cols: E C U G
[-0.32  1.97 -1.25 -1.04] = Z136
[-1.05 -8.30 -1.05 -1.05] = Z142
[-1.04 -1.04 -1.05 -1.04] = Z847
count Z847: [-1.05]
1
down: [-0.32 -1.05]
E
diff Z142: [-1.05 -8.30 -1.06 -1.05]
2, [-1.05]
count Z142: [-1.06]
0
count Z847: [-1.03]
0

cols: T K R X W
[-6.34  4.93  1.04  3.54 -7.42] : Z522
[-6.13  4.63  2.09  4.50 -8.49] : Z860
[-3.65  7.87  4.28  3.99 -7.89] : Z706
[-4.88 -1.62 -0.48  2.00 -8.57] : Z961
[-6.16  3.05  1.40  4.31 -7.42] : Z345
[-5.86 -0.72 -0.92  1.66 -8.87] : Z304
[-4.52  4.63  2.09  4.50 -8.49] : Z438
[-5.04  0.97  0.57  1.48 -7.95] : Z177
[-6.34 -6.34  1.04  3.54  1.04] : Z994
[-4.78  1.44  1.96  3.42 -8.29] : Z347
[-3.61  4.31  3.04 -6.35 -8.07] : Z72
diff Z706: [-3.65  7.87  4.28  4.00 -7.89]
3, [3.99]
count Z994: [-6.35]
0
down: [3.99 2.00 4.31 1.66]
X

cols: B P L Q
[ 1.86  1.86 -0.04 -0.29] : Z441
[4.38 4.38 4.38 4.38] : Z928
[ 4.37 -3.07 -0.03 -0.03] : Z776
[ 0.21  0.03 -0.04  1.87] : Z379
[-3.46 -3.58  2.30  0.85] : Z990
diff Z776: [ 4.37 -3.07 -0.03 -0.02]
3, [-0.03]
count Z928: [4.38]
4
count Z379: [0.02]
0
count Z776: [-0.03]
2
down: [ 4.38 -3.07]
P
diff Z441: [ 1.86  1.86 -0.04 -0.28]
3, [-0.29]
count Z441: [1.86]
2

cols: M Y Z F V N H J
[-0.16 -2.28  3.90  0.32 -0.68  1.04  1.68 -0.44] : Z8
[-4.94  3.20  0.06 -1.67 -1.60  2.14  0.46  0.50] : Z644
[-0.16 -2.28  7.85  0.32 -0.68  1.04  1.68 -1.54] : Z643
[-4.94  3.20  0.06 -1.67 -1.60  2.14  2.22 -1.90] : Z718
[ 3.89  2.79 -1.53 -0.12  2.53 -1.32  2.79 -7.66] : Z520
count Z520: [3.89]
1
diff Z643: [-0.16 -2.28  7.86  0.32 -0.68  1.04  1.68 -1.54]
2, [7.85]

cols: luzur Tifa Rav fes pona
[-1.85 -3.27 -1.85  3.24 -1.85] -> Z796
[ 5.29  3.34  5.09 -4.96  3.34] -> Z381
[-5.68 -2.00 -1.19  5.84  5.28] -> Z496
[-8.10 -1.86  2.29 -0.02  0.68] -> Z350
count Z381: [5.30]
0
diff Z350: [-8.10 -1.86  2.30 -0.02  0.68]
2, [2.29]
diff Z796: [-1.85 -3.28 -1.85  3.24 -1.85]
1, [-3.27]
count Z796: [-1.85]
3

cols: zag fad Naz kobi nedo nulu Turuv Gapek
[-6.56  0.68  6.70  3.63 -8.82  5.36  0.98  0.23] = Z367
[ 0.69  0.69  0.69  3.71 -1.48 -1.48 -1.48  1.28] = Z594
[ 7.14 -1.49 -1.89  5.45  3.77 -6.09 -3.61  7.92] = Z781
[ 0.69 -1.31  3.50  3.71 -5.13 -1.48 -2.30  1.28] = Z147
down: [ 3.77 -5.13]
nedo
diff Z594: [ 0.69  0.68  0.69  3.71 -1.48 -1.48 -1.48  1.28]
1, [0.69]
count Z594: [-1.48]
3
diff Z594: [ 0.69  0.69  0.69  3.72 -1.48 -1.48 -1.48  1.28]
3, [3.71]
down: [7.92 1.28]
Gapek
diff Z594: [ 0.68  0.69  0.69  3.71 -1.48 -1.48 -1.48  1.28]
0, [0.69]
count Z594: [0.69]
3

cols: berik Tepef noba mipav libi Lopa Feda Pufom Dipo zuf
[ 1.21  1.21  0.96  0.03  0.26 -1.40  4.11 -4.32  0.26 -3.59] = Z503
[ 0.89  2.10  4.49 -2.40 -2.80  1.03  0.48  0.64  9.63  4.90] = Z300
[ 3.23 -1.92  1.22 -0.78 -2.03 -2.62 -0.73  4.61 -4.18 -3.59] = Z936
[ 0.89  1.22 -0.22  4.08  4.84 -1.81 -4.35 -2.34 -8.12  0.05] = Z788
[-2.61  1.65  4.49  7.66 -2.03  1.84  2.90 -0.35  7.65  2.47] = Z186
[ 6.73  1.21  0.96  0.03  0.26 -1.40 -7.98  0.03  1.74  4.90] = Z698
[-4.94 -1.92 -2.58  0.84  1.02  0.62  5.31 -3.33 -4.18 -6.02] = Z433
[ 3.23 -0.22 -0.22 -4.02 -3.56  0.22 -0.73  4.61  7.65  7.65] = Z386
count Z386: [7.65]
2
count Z698: [1.21]
1
diff Z386: [ 3.23 -0.22 -0.22 -4.02 -3.56  0.22 -0.73  4.61  7.65  7.66]
9, [7.65]
diff Z386: [ 3.23 -0.21 -0.22 -4.02 -3.56  0.22 -0.73  4.61  7.65  7.65]
1, [-0.22]
diff Z788: [ 0.89  1.22 -0.22  4.08  4.85 -1.81 -4.35 -2.34 -8.12  0.05]
4, [4.84]
count Z503: [1.21]
2

cols: moda neru loga poziv duz
[ 2.64  2.90 -1.76  2.64  2.90] = Z513
[ 2.64  2.90  5.57  9.43 -5.30] = Z62
[ 4.25 -1.74 -0.22  2.89 -0.44] = Z214
diff Z214: [ 4.25 -1.74 -0.22  2.88 -0.44]
3, [2.89]
diff Z214: [ 4.25 -1.74 -0.23  2.89 -0.44]
2, [-0.22]
count Z513: [2.90]
2
diff Z214: [ 4.25 -1.74 -0.21  2.89 -0.44]
2, [-0.22]

cols: dabe Popi fopot sote Gil
[-6.83  2.23 -2.27  3.72 -7.40] = Z932
[ 5.30 -4.10  1.39 -0.49 -2.08] = Z958
[4.38 0.40 0.85 0.85 0.85] = Z960
[ 3.67 -1.57 -1.57 -1.56 -1.57] = Z937
[ 4.87 -5.84  0.68 -2.57 -1.70] = Z348
count Z937: [-1.56]
1
count Z958: [5.30]
1
count Z960: [0.85]
3
diff Z937: [ 3.68 -1.57 -1.57 -1.56 -1.57]
0, [3.67]
down: [ 2.23 -4.10  0.40]
Popi

cols: Mosa tof keb Tuk vir gile dazi
[ 1.85  6.60 -8.16  3.95  0.72  4.85 -0.80] = Z375
[ 0.17 -1.96  0.92  1.14  2.98 -0.81 -0.11] = Z387
[ 1.89  5.88 -2.13 -5.74 -7.12  0.19  1.32] = Z564
[-2.96 -2.67  2.61 -7.68 -2.55  3.06  0.13] = Z28
[-2.96 -2.67  2.61 -7.68 -2.55 -3.15  2.37] = Z854
down: [ 3.06 -3.15]
gile
down: [ 3.95  1.14 -5.74]
Tuk
down: [ 5.88 -2.67 -2.67]
tof
down: [-2.67 -2.67]
tof

cols: bulak nen Vug nin pina fara deta riv
[ 0.00 -0.04 -0.02  0.06  1.48  2.06  2.30  7.87] : Z556
[0.09 3.11 1.48 1.07 8.20 4.02 2.85 8.31] : Z355
[0.00 0.17 0.19 0.43 6.08 3.85 2.79 8.16] : Z685
[ 0.00 -0.09  0.02  0.00  0.27  0.58  1.16  6.48] : Z223
[ 0.00 -0.03  0.03  0.01  0.64  1.35  1.92  7.54] : Z848
diff Z556: [ 0.00 -0.04 -0.02  0.06  1.48  2.06  2.29  7.87]
6, [2.30]
diff Z556: [ 0.00 -0.04 -0.02  0.07  1.48  2.06  2.30  7.87]
3, [0.06]

cols: modeb gekog Durun moso Kur buze Zufuz givun
[ 9.59 -2.96  1.63  5.22  0.89  5.16 -1.05 -8.01] : Z938
[ 9.59 -2.96  1.63  5.22  0.89  5.16 -1.05 -8.86] : Z501
[ 0.17 -5.61 -0.17  3.57  1.68  1.86  5.09 -5.41] : Z224
[-0.16  0.44 -0.16 -0.16 -0.16 -0.16  0.44  0.44] : Z748
[ 9.59 -2.96  1.63  5.22  1.70  5.16 -1.05 -8.01] : Z549
count Z748: [-0.16]
5
down: [-1.05 -1.05  5.09]
Zufuz
diff Z549: [ 9.59 -2.96  1.63  5.23  1.70  5.16 -1.05 -8.01]
3, [5.22]
down: [-8.01 -8.86 -5.41  0.44]
givun
count Z501: [5.15]
0
diff Z748: [-0.16  0.44 -0.16 -0.16 -0.15 -0.16  0.44  0.44]
4, [-0.16]

cols: zamom tamu Beda Gagu
[ 0.63 -0.30  2.44 -0.78] -> Z608
[-0.85  0.28 -2.11 -1.92] -> Z853
[ 2.85 -0.30 -8.92 -5.36] -> Z26
[-2.33  9.26  9.26  4.95] -> Z951
[-2.33 -1.46  2.44 -3.07] -> Z192
[ 2.85  2.43 -8.92 -5.36] -> Z74
[4.94 2.44 2.44 2.44] -> Z576
count Z576: [2.44]
3
diff Z951: [-2.33  9.26  9.26  4.96]
3, [4.95]
diff Z951: [-2.33  9.26  9.27  4.95]
2, [9.26]
down: [-0.85  2.85]
zamom
diff Z608: [ 0.63 -0.29  2.44 -0.78]
1, [-0.30]
count Z951: [4.95]
1
diff Z576: [4.93 2.44 2.44 2.44]
0, [4.94]

cols: sebof novon Bir guve Sem veka Sosi fetaf Pagi ved
[ 6.18  4.58 -1.11 -1.13 -0.72  0.53 -1.89  5.97  1.05 -0.89] -> Z621
[-5.41 -1.45 -1.45  1.68  6.07 -3.17 -2.29 -2.13 -1.66  2.76] -> Z682
[-4.37 -5.94 -0.16  1.72 -0.37  0.85 -2.49 -3.78  5.04 -0.97] -> Z623
[-1.49 -5.57  1.18  2.38 -0.73  3.49 -1.80 -5.94  1.79  0.13] -> Z908
[ 3.66 -0.93  1.36  3.21  0.26  6.80 -1.79 -3.70 -1.08  1.82] -> Z889
[ 3.89 -0.61  1.06  3.30  0.62  6.39 -1.93 -3.38 -1.48  2.22] -> Z388
[ 5.70  4.84  1.17 -0.37  0.04  2.53  2.81  1.13 -5.06  1.22] -> Z461
down: [-5.41 -4.37]
sebof
diff Z908: [-1.49 -5.57  1.18  2.38 -0.73  3.49 -1.79 -5.94  1.79  0.13]
6, [-1.80]
down: [1.68 1.72 2.38 3.21 3.30]
guve
diff Z388: [ 3.89 -0.61  1.06  3.30  0.62  6.39 -1.93 -3.39 -1.48  2.22]
7, [-3.38]
down: [-5.94 -3.70 -3.38]
fetaf
down: [-2.13 -3.78 -5.94]
fetaf
diff Z889: [ 3.66 -0.93  1.36  3.21  0.26  6.80 -1.79 -3.71 -1.08  1.82]
7, [-3.70]

cols: nane nup ked Vivum gesim
[1.59 1.59 1.59 1.59 5.06]  Z845
[-7.07  0.82  2.59 -1.56 -4.55]  Z757
[-4.88 -1.91 -5.65  4.01 -2.80]  Z826
[-4.88 -1.91  5.27  4.01 -2.80]  Z318
[-0.18 -2.04 -2.51 -0.91  0.64]  Z579
[-4.69  5.77 -2.49 -1.59  3.17]  Z631
[ 3.72 -6.85 -4.19 -2.71 -4.86]  Z86
[ 2.29 -3.63 -5.73 -4.76  1.81]  Z568
diff Z579: [-0.18 -2.04 -2.51 -0.91  0.65]
4, [0.64]
down: [-7.07 -4.88]
nane
count Z845: [1.59]
4
down: [ 1.59  0.82 -1.91 -1.91 -2.04  5.77 -6.85]
nup

